Below is a small trained network, with its code and all its weights. Each question gives an input and a target symbol and asks what happens when units are switched off, that is, made to give their printed mean instead of their output.

import numpy as np


def w(rows, s, z=0):
    codes = np.array(rows[::2]) - 128.0
    scale = np.full(codes.shape[1], s)
    scale[-1] = z or s
    return codes * scale


def norm(h):
    return h / np.sqrt((h * h).mean(-1, keepdims=True) + 1e-5)


def f(y):
    return y / 2 * (1 + np.tanh(0.7978845608 * (y + 0.044715 * y**3)))


def softmax(a):
    e = np.exp(a - a.max(-1, keepdims=True))
    return e / e.sum(-1, keepdims=True)


def log_softmax(a):
    a = a - a.max(-1, keepdims=True)
    return a - np.log(np.exp(a).sum(-1, keepdims=True))


def net(x, mask):
    ids = ['ΓΔΘΛΦΩαβζηξπτψ'.index(c) for c in x.split()]
    T = len(ids)
    res = E[ids] + P[:T]
    q, k, v = (norm(res) @ M[0].T for M in (Q, K, V))
    z = softmax(np.where(np.tri(T) > 0, q @ k.T / 2**0.5, -1e9)) @ v
    res = res + np.where(mask[0], z, O[0][:, -1]) @ O[0][:, :-1]
    y = f(norm(res) @ A[0][:, :-1].T + A[0][:, -1])
    res = res + np.where(mask[1:13], y, B[0][:, -1]) @ B[0][:, :-1]
    return log_softmax(norm(res)[-1] @ U[:, :-1].T + U[:, -1])


Q, K, V, O, A, B = {}, {}, {}, {}, {}, {}
E = w([
[175,115,144,89,187,137],'Γ',
[107,64,141,177,171,120],'Δ',
[169,147,107,126,45,171],'Θ',
[212,131,162,93,86,150],'Λ',
[123,51,98,153,179,124],'Φ',
[84,133,171,210,151,102],'Ω',
[136,195,149,96,110,112],'α',
[167,87,129,88,127,148],'β',
[130,196,94,166,57,5],'ζ',
[108,175,80,234,121,165],'η',
[182,104,172,108,227,159],'ξ',
[144,114,189,160,71,194],'π',
[40,99,113,121,74,167],'τ',
[164,136,179,125,208,191],'ψ',
],0.021)
P = w([
[162,253,152,63,209,235],'0',
[156,191,117,137,168,166],'1',
[169,141,106,144,160,130],'2',
[182,102,95,142,148,101],'3',
[190,75,93,132,133,79],'4',
[200,43,100,127,110,71],'5',
[198,56,105,153,120,64],'6',
],0.0071)
Q[0] = w([
[74,128,102,137,141,118],'h1',
[148,75,81,255,119,68],'h1',
],0.017)
K[0] = w([
[66,74,91,163,117,140],'h1',
[166,37,144,77,10,145],'h1',
],0.011)
V[0] = w([
[86,136,25,91,195,104],'h1',
[2,89,151,38,17,224],'h1',
],0.0064)
O[0] = w([
[72,127,2,156,75,155,1],'h1',
[109,55,183,51,25,63,236],'h1',
],0.0094,0.0016)
A[0] = w([
[89,212,151,133,96,122,108],'n1',
[110,171,73,164,193,158,181],'n2',
[221,144,158,21,27,89,202],'n3',
[86,82,156,124,173,73,145],'n4',
[138,145,175,188,102,99,55],'n5',
[23,63,121,72,66,54,88],'n6',
[182,160,118,139,77,165,220],'n7',
[104,100,214,113,117,21,153],'n8',
[94,71,149,6,202,23,131],'n9',
[224,150,157,71,120,122,255],'n10',
[133,146,144,67,143,219,62],'n11',
[164,144,127,137,230,80,40],'n12',
],0.012,0.0045)
B[0] = w([
[165,61,83,173,99,86,134],'n1',
[113,85,153,74,96,89,194],'n2',
[121,104,131,188,195,162,245],'n3',
[145,192,49,131,72,71,150],'n4',
[128,149,88,82,86,173,135],'n5',
[6,102,91,74,1,174,205],'n6',
[156,132,167,22,182,136,184],'n7',
[170,92,99,84,156,194,190],'n8',
[136,232,149,112,106,156,174],'n9',
[106,128,222,137,191,201,234],'n10',
[163,199,125,50,101,201,155],'n11',
[114,107,159,153,67,147,183],'n12',
],0.008,0.012)
U = w([
[134,27,171,159,208,124,136],'Γ',
[114,189,34,176,165,191,71],'Δ',
[200,97,58,203,98,108,174],'Θ',
[95,76,116,83,46,151,195],'Λ',
[50,177,180,217,127,99,96],'Φ',
[136,42,25,85,211,119,51],'Ω',
[121,130,125,116,143,107,2],'α',
[250,129,85,92,48,152,32],'β',
[176,150,181,50,160,193,192],'ζ',
[132,117,136,104,133,96,15],'η',
[117,122,137,103,153,76,28],'ξ',
[233,102,153,216,127,116,116],'π',
[154,214,104,111,134,46,233],'τ',
[132,133,124,119,137,102,18],'ψ',
],0.014,0.0036)

Each question gives the input, a string of symbols that net reads in full, and the target symbol t.
The units are the heads (2 rows each of Q, K, V and O) and the neurons (one row each of A and B). Each row of codes is followed by its name. A weight is (code - 128) times the scale printed after its matrix; where a second scale follows, it is the last column's (O, A, B and U).
mask holds one flag per unit, heads first, then neurons. A switched-off unit (its flag False) gives its mean, the last column of its rows in O or B, instead of its output. The means were averaged over made-up inputs and are rounded, as every weight is.
A unit's drop is (log p(t) with every unit on - log p(t) with that unit switched off) / (log p(t) with every unit on - log p(t) with every unit switched off).
The circuit of an input: a set's keep is (log p(t) with only the set's units on - log p(t) with every unit switched off) / (log p(t) with every unit on - log p(t) with every unit switched off). Starting from the 12 units with the biggest drops (on a tie, the unit counted first), units are removed one at a time, each time the one whose removal leaves the highest keep (on an exact tie, the one counted first), for as long as the keep stays at least 0.8.
circuit, biggest first: the units of the circuit, biggest drop first
most important unit: the unit with the biggest drop
top k neurons: the k neurons with the biggest drops, biggest first
input β Ω ψ Θ Γ β, target Γ: most important unit	n6
input Λ Ω Ω, target π: circuit, biggest first	[n6, n8, n10, n4]
input Ω Θ Ω τ Θ, target Γ: circuit, biggest first	[n3, h1]
input ζ β Γ ξ α π Δ, target ζ: circuit, biggest first	[h1, n9]
input Θ Λ Φ, target π: top 3 neurons	[n6, n7, n4]
input Λ τ Θ ξ η, target β: circuit, biggest first	[n10, n3, n6, h1]
input τ Θ η, target β: circuit, biggest first	[n10, n3, h1, n6]
input Δ β Δ, target Θ: circuit, biggest first	[n10, n4, n7]
input τ ζ Λ τ Ω, target Λ: circuit, biggest first	[h1, n6]
input η π ζ Φ, target ζ: circuit, biggest first	[h1, n9]
input ξ β Θ ζ β Θ Φ, target β: top 3 neurons	[n9, n4, n3]
input α Δ η τ ξ Λ Λ, target Γ: top 2 neurons	[n3, n9]
input β π τ τ Ω τ π, target Γ: top 4 neurons	[n3, n9, n11, n6]
input π π η, target ζ: circuit, biggest first	[h1]
input Θ π Ω, target ζ: top 2 neurons	[n8, n5]
input β Δ π ζ β τ π, target Γ: circuit, biggest first	[n9, n6]
input Θ ξ Φ, target β: top 2 neurons	[n4, n9]
input Φ Θ Φ Θ α Ω, target β: top 3 neurons	[n8, n4, n10]
input Δ Θ ζ, target β: top 2 neurons	[n8, n5]
input Γ β Δ ζ, target Θ: top neuron	[n1]
input η Θ τ τ Ω π η, target ζ: top 3 neurons	[n5, n8, n3]
input ξ Λ η, target π: top 2 neurons	[n6, n10]
